Here is a tiny trained network, its code and every weight. The questions are about switching its units off for an input and a target symbol, where a switched-off unit gives its printed mean instead of its output.

import numpy as np


def w(rows, s, z=0):
    codes = np.array(rows[::2]) - 128.0
    scale = np.full(codes.shape[1], s)
    scale[-1] = z or s
    return codes * scale


def norm(h):
    return h / np.sqrt((h * h).mean(-1, keepdims=True) + 1e-5)


def f(y):
    return y / 2 * (1 + np.tanh(0.7978845608 * (y + 0.044715 * y**3)))


def softmax(a):
    e = np.exp(a - a.max(-1, keepdims=True))
    return e / e.sum(-1, keepdims=True)


def log_softmax(a):
    a = a - a.max(-1, keepdims=True)
    return a - np.log(np.exp(a).sum(-1, keepdims=True))


def net(x, mask):
    ids = ['αγεμξπσ'.index(c) for c in x.split()]
    T = len(ids)
    res = E[ids] + P[:T]
    r = norm(res)
    for j in range(3):
        rows = slice(2 * j, 2 * j + 2)
        q, k, v = (r @ M[0][rows].T for M in (Q, K, V))
        z = softmax(np.where(np.tri(T) > 0, q @ k.T / 2**0.5, -1e9)) @ v
        o = O[0][rows]
        res = res + np.where(mask[j], z, o[:, -1]) @ o[:, :-1]
    y = f(norm(res) @ A[0][:, :-1].T + A[0][:, -1])
    res = res + np.where(mask[3:15], y, B[0][:, -1]) @ B[0][:, :-1]
    return log_softmax(norm(res)[-1] @ U[:, :-1].T + U[:, -1])


Q, K, V, O, A, B = {}, {}, {}, {}, {}, {}
E = w([
[118,73,75,132,173],'α',
[223,135,66,98,140],'γ',
[172,41,172,188,162],'ε',
[83,20,131,163,151],'μ',
[74,165,107,144,250],'ξ',
[172,195,65,80,69],'π',
[160,220,179,215,136],'σ',
],0.015)
P = w([
[130,116,86,250,71],'0',
[165,107,102,176,127],'1',
[155,109,117,155,118],'2',
[151,104,127,129,126],'3',
[140,102,137,111,127],'4',
[125,100,143,95,129],'5',
[116,98,151,80,125],'6',
[103,95,158,61,119],'7',
[98,91,165,50,121],'8',
[111,80,133,75,163],'9',
],0.012)
Q[0] = w([
[76,171,228,254,87],'head 1',
[185,156,134,119,96],'head 1',
[153,86,104,54,110],'head 2',
[159,170,123,152,35],'head 2',
[105,81,114,86,152],'head 3',
[88,109,183,201,110],'head 3',
],0.016)
K[0] = w([
[132,134,56,192,122],'head 1',
[101,157,172,144,137],'head 1',
[129,87,144,24,149],'head 2',
[174,145,118,92,6],'head 2',
[129,95,161,72,170],'head 3',
[177,99,98,252,133],'head 3',
],0.013)
V[0] = w([
[161,151,115,58,156],'head 1',
[116,71,99,60,120],'head 1',
[142,145,108,167,153],'head 2',
[127,125,166,99,179],'head 2',
[142,116,76,108,68],'head 3',
[55,254,87,115,133],'head 3',
],0.013)
O[0] = w([
[101,141,133,195,197,216],'head 1',
[234,191,112,139,204,154],'head 1',
[135,165,113,77,125,248],'head 2',
[137,71,8,151,2,141],'head 2',
[53,144,54,113,51,252],'head 3',
[67,181,226,66,96,20],'head 3',
],0.0086,0.0035)
A[0] = w([
[103,56,233,140,93,16],'neuron 1',
[135,71,102,142,127,253],'neuron 2',
[183,153,137,104,118,119],'neuron 3',
[140,194,137,50,121,80],'neuron 4',
[145,169,93,114,84,133],'neuron 5',
[177,163,142,120,120,114],'neuron 6',
[74,2,154,49,159,169],'neuron 7',
[188,73,104,155,139,158],'neuron 8',
[87,30,130,228,152,87],'neuron 9',
[93,162,116,234,167,213],'neuron 10',
[133,133,190,103,201,101],'neuron 11',
[142,213,111,160,45,117],'neuron 12',
],0.013,0.0052)
B[0] = w([
[229,181,23,76,71,130],'neuron 1',
[61,136,182,150,64,242],'neuron 2',
[73,189,175,107,137,152],'neuron 3',
[74,125,64,175,156,164],'neuron 4',
[110,115,153,138,187,176],'neuron 5',
[58,172,122,137,167,142],'neuron 6',
[116,87,53,238,91,159],'neuron 7',
[114,126,214,130,126,254],'neuron 8',
[84,177,56,184,69,172],'neuron 9',
[106,12,140,124,56,210],'neuron 10',
[254,72,166,191,153,143],'neuron 11',
[184,100,66,133,212,168],'neuron 12',
],0.0087,0.0084)
U = w([
[137,132,126,166,122,2],'α',
[182,13,93,234,181,99],'γ',
[107,146,249,124,136,227],'ε',
[6,73,119,155,6,193],'μ',
[192,119,93,64,22,146],'ξ',
[61,183,48,147,196,131],'π',
[245,182,95,139,92,125],'σ',
],0.011,0.0037)

Each question gives the input, a string of symbols that net reads in full, and the target symbol t.
The units are the heads (2 rows each of Q, K, V and O) and the neurons (one row each of A and B). Each row of codes is followed by its name. A weight is (code - 128) times the scale printed after its matrix; where a second scale follows, it is the last column's (O, A, B and U).
mask holds one flag per unit, heads first, then neurons. A switched-off unit (its flag False) gives its mean, the last column of its rows in O or B, instead of its output. The means were averaged over made-up inputs and are rounded, as every weight is.
A unit's drop is (log p(t) with every unit on - log p(t) with that unit switched off) / (log p(t) with every unit on - log p(t) with every unit switched off).
The circuit of an input: a set's keep is (log p(t) with only the set's units on - log p(t) with every unit switched off) / (log p(t) with every unit on - log p(t) with every unit switched off). Starting from the 12 units with the biggest drops (on a tie, the unit counted first), units are removed one at a time, each time the one whose removal leaves the highest keep (on an exact tie, the one counted first), for as long as the keep stays at least 0.8.
units of the circuit, in order: the units of the circuit, biggest drop first
k most important neurons: the k neurons with the biggest drops, biggest first
which heads matter: for each layer, one digit per head in row order, 1 if its drop is at least 0.15 and else 0, layers parted by /
drop of u: that unit's drop, to one decimal
input γ α γ ξ α γ γ, target γ: units of the circuit, in order -> (head 1)
input γ γ μ σ, target γ: 2 most important neurons -> (neuron 12; neuron 10)
input α γ ξ ξ σ, target π: which heads matter -> 110
input ξ α γ γ μ γ, target σ: which heads matter -> 101
input π γ ξ σ, target ε: which heads matter -> 011
input π ε γ, target π: which heads matter -> 011
input γ σ γ γ γ γ γ, target γ: which heads matter -> 101
input γ γ γ γ π ξ, target μ: 2 most important neurons -> (neuron 10; neuron 12)
input γ γ ε ε γ γ π γ γ, target π: units of the circuit, in order -> (head 3; head 1)
input ξ π ε γ σ, target σ: which heads matter -> 100
input ξ γ γ α α α, target γ: which heads matter -> 101
input μ γ γ ε, target μ: which heads matter -> 000
input α ξ σ γ γ γ σ, target π: which heads matter -> 100
input σ γ ξ α γ ε μ γ σ, target ξ: 3 most important neurons -> (neuron 1; neuron 2; neuron 8)
input π ξ γ γ σ, target ε: most important neuron -> (neuron 11)
input π σ ε, target μ: which heads matter -> 100
input γ γ γ ε γ, target ξ: 2 most important neurons -> (neuron 10; neuron 2)
input α ξ ξ π μ γ γ, target σ: which heads matter -> 111
input ξ π σ, target σ: drop of neuron 8 -> 0.3
input γ γ π ξ μ π μ π, target π: drop of neuron 4 -> 0.1
input γ ε σ α γ γ σ, target γ: drop of neuron 11 -> 0.1
